Below are the code and all the weights of a small trained network. Each question names an input and a class and asks about switching units off, where a switched-off unit gives its printed mean instead of its output.

import numpy as np


def w(rows, s, z=0):
    codes = np.array(rows[::2]) - 128.0
    scale = np.full(codes.shape[1], s)
    scale[-1] = z or s
    return codes * scale


def norm(h):
    return h / np.sqrt((h * h).mean(-1, keepdims=True) + 1e-5)


def f(y):
    return np.maximum(y, 0)


def log_softmax(a):
    a = a - a.max(-1, keepdims=True)
    return a - np.log(np.exp(a).sum(-1, keepdims=True))


def net(x, mask):
    res = np.array(x, float).reshape(1, 8) / 4 @ E
    u = 0
    for l in range(3):
        y = f(norm(res) @ A[l][:, :-1].T + A[l][:, -1])
        res = res + np.where(mask[u : u + 11], y, B[l][:, -1]) @ B[l][:, :-1]
        u += 11
    return log_softmax(norm(res)[-1] @ U[:, :-1].T + U[:, -1])


A, B = {}, {}
E = w([
[128,128,130],'x0',
[131,129,128],'x1',
[129,127,129],'x2',
[110,14,87],'x3',
[8,107,107],'x4',
[129,127,128],'x5',
[126,127,127],'x6',
[110,209,25],'x7',
],0.012)
A[0] = w([
[108,205,244,168],'L0N0',
[53,100,201,46],'L0N1',
[148,129,134,46],'L0N2',
[66,168,153,1],'L0N3',
[146,65,157,142],'L0N4',
[185,121,150,109],'L0N5',
[28,111,166,113],'L0N6',
[158,52,81,135],'L0N7',
[152,132,74,126],'L0N8',
[141,167,10,188],'L0N9',
[170,112,3,143],'L0N10',
],0.019,0.0053)
B[0] = w([
[162,39,25,252],'L0N0',
[161,59,58,204],'L0N1',
[109,112,113,130],'L0N2',
[31,128,138,156],'L0N3',
[89,51,160,211],'L0N4',
[126,100,196,183],'L0N5',
[160,67,37,225],'L0N6',
[129,169,230,211],'L0N7',
[174,123,118,172],'L0N8',
[151,242,102,255],'L0N9',
[252,165,76,229],'L0N10',
],0.031,0.0089)
A[1] = w([
[111,183,147,40],'L1N0',
[191,174,106,35],'L1N1',
[19,255,53,164],'L1N2',
[113,201,83,215],'L1N3',
[127,133,129,5],'L1N4',
[194,177,60,160],'L1N5',
[78,137,126,57],'L1N6',
[65,121,143,91],'L1N7',
[95,146,188,116],'L1N8',
[184,195,101,11],'L1N9',
[120,159,137,60],'L1N10',
],0.02,0.0029)
B[1] = w([
[116,157,164,136],'L1N0',
[101,129,65,194],'L1N1',
[132,130,253,173],'L1N2',
[75,146,164,186],'L1N3',
[148,127,126,128],'L1N4',
[33,118,124,246],'L1N5',
[136,116,116,128],'L1N6',
[167,132,140,132],'L1N7',
[114,111,160,139],'L1N8',
[107,147,59,199],'L1N9',
[120,145,145,133],'L1N10',
],0.043,0.014)
A[2] = w([
[63,182,77,125],'L2N0',
[253,178,75,96],'L2N1',
[129,13,77,201],'L2N2',
[126,225,13,252],'L2N3',
[60,136,135,71],'L2N4',
[123,200,65,182],'L2N5',
[125,80,100,147],'L2N6',
[146,63,41,187],'L2N7',
[33,168,179,13],'L2N8',
[180,188,155,150],'L2N9',
[140,94,108,52],'L2N10',
],0.019,0.0028)
B[2] = w([
[22,63,144,206],'L2N0',
[212,62,225,146],'L2N1',
[131,252,137,250],'L2N2',
[220,5,140,237],'L2N3',
[75,160,112,158],'L2N4',
[140,40,152,193],'L2N5',
[141,171,138,181],'L2N6',
[161,192,179,226],'L2N7',
[176,214,78,166],'L2N8',
[73,102,207,140],'L2N9',
[149,147,135,156],'L2N10',
],0.029,0.016)
U = w([
[176,251,160,254],'0',
[30,61,59,174],'1',
[142,108,240,121],'2',
[174,7,107,18],'3',
[190,166,24,90],'4',
[19,211,137,22],'5',
],0.02,0.0029)

Each question gives the input, the list of numbers given to net, and the class t.
The units are the neurons (one row each of A and B). Each row of codes is followed by its name. A weight is (code - 128) times the scale printed after its matrix; where a second scale follows, it is the last column's (A, B and U).
mask holds one flag per neuron, layer by layer. A switched-off neuron (its flag False) gives its mean, the last column of its row in B, instead of its output. The means were averaged over made-up inputs and are rounded, as every weight is.
A unit's drop is (log p(t) with every unit on - log p(t) with that unit switched off) / (log p(t) with every unit on - log p(t) with every unit switched off).
The circuit of an input: a set's keep is (log p(t) with only the set's units on - log p(t) with every unit switched off) / (log p(t) with every unit on - log p(t) with every unit switched off). Starting from the 12 units with the biggest drops (on a tie, the unit counted first), units are removed one at a time, each time the one whose removal leaves the highest keep (on an exact tie, the one counted first), for as long as the keep stays at least 0.8.
units of the circuit, in order: the units of the circuit, biggest drop first
k most important neurons: the k neurons with the biggest drops, biggest first
top k neurons in layer l: the k neurons of layer l with the biggest drops, biggest first
input [-1,0,1,3,-1,-6,1,6], class 3: units of the circuit, in order : [L2N3]
input [-7,3,6,-4,8,3,-3,0], class 4: units of the circuit, in order : [L0N6, L2N7]
input [-6,2,-2,0,7,-1,-1,4], class 5: top 2 neurons in layer 0 : [L0N0, L0N3]
input [-6,-1,2,-6,0,2,-5,-6], class 0: 2 most important neurons : [L2N2, L2N7]
input [-6,-8,2,-8,2,-1,0,-2], class 4: top 2 neurons in layer 0 : [L0N0, L0N7]
input [7,-5,3,-1,-3,2,-3,8], class 1: top 3 neurons in layer 2 : [L2N3, L2N2, L2N0]
input [-8,-8,-2,-1,-7,-2,-7,0], class 0: top 3 neurons in layer 1 : [L1N3, L1N9, L1N2]
input [-6,-6,0,7,-1,-7,4,-6], class 2: top 2 neurons in layer 0 : [L0N7, L0N0]
input [-7,5,5,-3,1,5,4,-8], class 4: 2 most important neurons : [L0N0, L0N1]
input [8,-5,-5,0,0,-3,6,7], class 1: top 2 neurons in layer 2 : [L2N2, L2N3]
input [-3,-7,-7,-1,-4,-1,-5,7], class 1: 3 most important neurons : [L1N5, L0N10, L1N3]
input [5,-6,3,1,-5,0,0,-3], class 2: 2 most important neurons : [L1N5, L0N6]
input [0,7,1,5,-2,1,7,8], class 3: top 2 neurons in layer 2 : [L2N3, L2N2]
input [-8,7,-1,4,0,8,-5,-2], class 2: 2 most important neurons : [L0N7, L0N0]
input [-3,7,-2,-8,1,5,3,-3], class 4: units of the circuit, in order : [L1N2]
input [-5,-3,6,3,-2,2,-2,8], class 3: 3 most important neurons : [L0N10, L2N3, L2N2]
input [-6,7,8,-8,0,-4,4,-8], class 0: 2 most important neurons : [L2N2, L2N7]
input [4,-6,4,0,5,-2,-7,0], class 4: 2 most important neurons : [L0N6, L0N9]
input [7,-3,-2,-7,-3,-5,1,1], class 1: 2 most important neurons : [L0N4, L1N5]
input [-6,8,-3,-2,-8,8,8,2], class 1: units of the circuit, in order : [L1N5]
input [5,2,7,-4,1,8,7,0], class 4: 2 most important neurons : [L0N0, L1N2]
input [8,-7,6,4,-4,-1,-4,8], class 3: 2 most important neurons : [L0N10, L2N3]
